Each row has a name. Each question is about the rows just above it.

[166 104  96 166] : z_872
[ 97 157 157 103] : z_843
[152 152 169 169] : z_911
How many times does z_872 hold [96]?
1
Count of [152] in z_911:
2
How many times does z_843 hold [103]?
1
The row named z_872:
[166 104  96 166]
The row named z_843:
[ 97 157 157 103]
Count of [97] in z_843:
1

[114 116 137 133 139  96] : z_260
[140 179 149 132 137 143] : z_691
[116 108 153 113 126 132] : z_653
The row named z_691:
[140 179 149 132 137 143]
The row named z_653:
[116 108 153 113 126 132]

[144 130 145 142 131 147 113 160 126]  z_396
[139 107 148 112 110 108 138  97 144]  z_639
[144 130 145 142 162 137  97  74  95]  z_509
[150 122 121 126 152 134 100  97 143]  z_81
[ 94 178 117 131 166 135 108 122 120]  z_602
[135 145 145 148 108 129 115 108  94]  z_655
The rest of the row after [145 148 108 129]:
[115 108  94]
The row named z_396:
[144 130 145 142 131 147 113 160 126]

[129 131 122 129 124 143 129 129 139]  z_56
[121 136 133 133 124 137 125 158 119]  z_751
[138 103 119 113 154 117 143 182 115]  z_765
[137 103 118 128 113 122 122 103 137]  z_962
[120 137 140 120 121 128 126 145 119]  z_791
[149 127 118 127 113 121 141 127 127]  z_346
The rest of the row after [103 118 128 113]:
[122 122 103 137]
How many times does z_346 hold [127]?
4
How many times does z_56 hold [129]?
4
The row named z_765:
[138 103 119 113 154 117 143 182 115]

[142 115 172  87 100  84  77] = z_40
[142 108 172  87  99  84  77] = z_841
[127 108 172 126 160 100 127] = z_779
How many times does z_779 hold [126]?
1
After [172  87  99], its row goes on with
[84 77]

[136 177  89 175 158 123 146 100  88 159 156 158  80 173 160 137  91  80
 157 136  92 161  79 169 102 138  94 122 170  88  81 121 145 101 119 115
 166 143 115 172 115  92  86 166  90 173 154 163 123 173 158 176 130] : z_238
[165 114 139 134 122 168 172 119 108  87  83  83 143 122  82 118 119  80
 123 148  81 142 149 126  90  96 168 109 137  96 175 115  99 142  99 164
 136 101 107 164 164 147 161 105 166 122 106  87 146 120 108 102 140] : z_529
[116 122  96 144 166 153 171 109 113 165 129 172 125  96 168 153 107 124
 165 116 150 138 126 146 159 149 102 109 132 151 157 174 121 125 128 143
 162 120  79 105  91 128  99 110 160  84  98  80  80 121 150 143  85] : z_400
[116 122  96 144 166 153 171 109 113 165 129 172 125  96 168 153 107 124
 165 116 150 138 126 146 159 149 102 109 132 151 157 174 121 125 128 143
 162 120  79 105  91 128  99 110 160  84  98  80  80 104 124 125 174] : z_297
[123 123 177 172 101 160  83 145 155 154 138 151 138 142  98 134 147  97
 127 141 143 121 137 133 142 132 171 161  91 132 130 156 139  89 175  92
 147 166 168  83 124 101  91 151 152 172 116 121 124 141 138  98 174] : z_107
[155  93 143 171 131 150 126  92 135  94 113 154 119 158  82 176 175 164
 162 116 134 115 100 100 159  98 103 113 126 149 155 107 120 132 169 156
 175  95  84 129 117 107 177 164 102 122 136 130 131  81 168  97 166] : z_450
[129 126 110 151 129 114 118 118 175 108  79 143 172 120 129 158  98 117
 105  89 176 174 139 123 131 139 154 155 103 176 132 159  94 163 145 160
 124 104 109  93 177 102 164 141 144 119 123 138  93 101 162 108 127] : z_638
[137 107 146 128 160 108  81  92 104  80 113 129 151  93 145 102 103  84
  99 168 115 144 122 116 107 170 164 142  89  92 140 136 123 148 176 120
 112 158 121 118 105 156 161  94 135  98 177 101 151  80  93 124 139] : z_793
[130 153  96 114 148 145 169 121 130 132 164 129  94 105 136  85  80 177
  80 116 167  82 152 121 132 122 147  86 135 164 129 117 118  92 152 166
 120 105 156 172  91  80  86 148 144 103 149 128 121 177 158 177 117] : z_801
Count of [121] in z_801:
3
The row named z_400:
[116 122  96 144 166 153 171 109 113 165 129 172 125  96 168 153 107 124
 165 116 150 138 126 146 159 149 102 109 132 151 157 174 121 125 128 143
 162 120  79 105  91 128  99 110 160  84  98  80  80 121 150 143  85]
Go on from [158 176] to the end of its row.
[130]

[115 174 139  92 169  88 170  95 105  98  94  94 171  91  96 106 169 106
 143 108  95 106] -> z_557
[ 88  92  84 135 109 142 102 128 182 122 129 133 106 133 123 179 104 180
  83 180 132 179] -> z_659
[118 153  86 169 168 169  97 167 104 167 168 169 167 168 166 100 169 101
  84  98 169 103] -> z_143
[180 106 159 166  96 166  98 167  90 169 167 166  94 169 169  92  98  91
 158  88 167  90] -> z_540
Times [169] occurs in z_540:
3
Go on from [100 169 101] to the end of its row.
[ 84  98 169 103]
Go on from [98 91] to the end of its row.
[158  88 167  90]
Go on from [ 98 167] to the end of its row.
[ 90 169 167 166  94 169 169  92  98  91 158  88 167  90]

[144 144 125 134 125] = z_901
[139 128 157 132 122] = z_3
[114 116 112 134 149] = z_768
[102 102 102 102 112] = z_812
[ 95  89 115 121 110] = z_403
[121 112 133 120 124] = z_96
[111  94 139 128 101] = z_853
How many times does z_901 hold [126]?
0
The rest of the row after [144 144 125]:
[134 125]
The row named z_768:
[114 116 112 134 149]
Count of [103] in z_812:
0

[118 133 173 125 146 102 125 161 160  94 151 141 126 147 122 106 155 129
 103 148 131 142 129 172 137 112 118 126 110 105 154 149 107 109 108 107
 119 119  96 122 100 157 140 102 144 117] = z_699
[128 154  91 139 104 174 151 104 122 178 149  97 183 111 172 151  87 161
 151 153 124 116 128 103 166 138 135 128 159 155 149 122 165 165 172 171
 166 135 167 121 145 107 155 164 152 127] = z_560
[170 128 146 131 162 124 152 131 129 145  95 150 100 154 135 133 166 148
 123 119 162 135 152 145 123 175 141 148 130 148 110 159 142 139 120 137
 152 123 126 164 146 151 127 124 135 150] = z_952
[128 155  91 139 104 174 152 104 122 171 150  97 183 111 172 151  86 162
 150 153 124 115 128 103 166 138 135 128 159 156 149 122 165 165 172 171
 132 139 166 121 145 107 155 164 152 126] = z_969
[134 125 148 149 143 135 113 159 138 145  96 170 122 141 105 152 154 100
 165 119 133 159 140 134 130 122 154 147 141 132 127 120 141 139 134 121
 145 172 149 143 154 140 138 148 109 156] = z_220
The row named z_969:
[128 155  91 139 104 174 152 104 122 171 150  97 183 111 172 151  86 162
 150 153 124 115 128 103 166 138 135 128 159 156 149 122 165 165 172 171
 132 139 166 121 145 107 155 164 152 126]
Count of [139] in z_969:
2
The rest of the row after [142 139]:
[120 137 152 123 126 164 146 151 127 124 135 150]
Go on from [145  96] to the end of its row.
[170 122 141 105 152 154 100 165 119 133 159 140 134 130 122 154 147 141
 132 127 120 141 139 134 121 145 172 149 143 154 140 138 148 109 156]
Times [123] occurs in z_560:
0
After [ 87 161 151], its row goes on with
[153 124 116 128 103 166 138 135 128 159 155 149 122 165 165 172 171 166
 135 167 121 145 107 155 164 152 127]

[128 127 128 124 130 127 125 125 131 123 128 127 128 127 129 128 130 128
 129 127 128 126 128 126 126 126 127 130 127 126 127 128 135 127 133]  z_362
[127 127 127 125 127 127 125 125 131 124 130 128 127 127 127 129 130 131
 127 128 128 126 130 126 128 127 125 132 128 125 127 126 135 132 126]  z_559
[127 127 127 125 127 127 125 125 131 124 130 128 130 127 127 129 130 131
 127 128 128 126 130 126 128 127 125 132 128 125 127 126 135 126 129]  z_549
[127 126 133 130 125 127 125 126 125 131 127 127 130 130 129 130 128 128
 127 128 131 127 128 129 125 126 129 126 132 130 127 128 135 133 126]  z_235
[128 127 128 124 129 127 125 125 127 123 129 127 128 127 129 129 130 129
 128 127 128 126 129 126 127 126 130 131 127 126 127 127 135 127 132]  z_854
[128 126 130 130 125 127 125 127 122 135 128 129 130 131 129 130 128 130
 127 128 130 128 128 130 125 126 133 126 131 128 127 127 135 132 126]  z_508
[127 132 128 130 128 127 126 131 125 125 128 127 127 127 127 127 128 127
 127 128 127 126 128 128 131 131 124 126 129 130 131 132 135 127 125]  z_840
Go on from [135 133] to the end of its row.
[126]
Count of [127] in z_559:
11
The rest of the row after [128 124 130 127]:
[125 125 131 123 128 127 128 127 129 128 130 128 129 127 128 126 128 126
 126 126 127 130 127 126 127 128 135 127 133]
The row named z_362:
[128 127 128 124 130 127 125 125 131 123 128 127 128 127 129 128 130 128
 129 127 128 126 128 126 126 126 127 130 127 126 127 128 135 127 133]

[131 130 149 129 132] -> z_391
[123  81 123 123 123] -> z_752
[120 120  93 120 122] -> z_959
[120 120  93 121 122] -> z_686
[ 80  81 123  80  79] -> z_231
Go on from [120  93 120] to the end of its row.
[122]
Times [123] occurs in z_752:
4
After [120 120  93 121], its row goes on with
[122]

[ 78 156 127 115 150  80 121 163 112]  z_118
[ 78 149 127 115 149 145 149  98 141]  z_330
[150  94 101  94  94 169  95 142 164]  z_42
Count of [95] in z_42:
1
How many times does z_330 hold [150]?
0
The row named z_330:
[ 78 149 127 115 149 145 149  98 141]

[112 105  90  97]  z_977
[170 170 170 170]  z_708
[138 170  99 138]  z_647
[112 171 170  97]  z_803
[111 105 137 110]  z_190
How many times does z_708 hold [170]?
4
After [105  90], its row goes on with
[97]
How many times does z_647 hold [138]?
2
The rest of the row after [112 171 170]:
[97]
Go on from [138 170] to the end of its row.
[ 99 138]

[131 150 121 140 108 125 141 158 114 140]  z_176
[132 128 127 127 127 128 134 119 131 124]  z_207
[129 123 131 122 132 128 127 118 133 124]  z_598
[108 103 127 145 156 132  89 129 128 130]  z_568
[137 143 127 123 112 125 147 134 121 129]  z_263
[100 108 119 164 155 132  78 153 129 141]  z_133
[128 133 126 133 124 128 130 137 124 132]  z_824
How many times does z_176 hold [141]?
1
How many times does z_207 hold [127]?
3
Go on from [145 156 132  89 129] to the end of its row.
[128 130]

[166 138  89 128 131 110 126] -> z_33
[ 89  82 154 110 125  90  86] -> z_704
[100 146 158 154 140 154  93] -> z_294
[105 133  92 173 157 102 157] -> z_304
[157 131 173 133 153 158 158] -> z_620
Count of [92] in z_304:
1
The row named z_620:
[157 131 173 133 153 158 158]
The row named z_33:
[166 138  89 128 131 110 126]

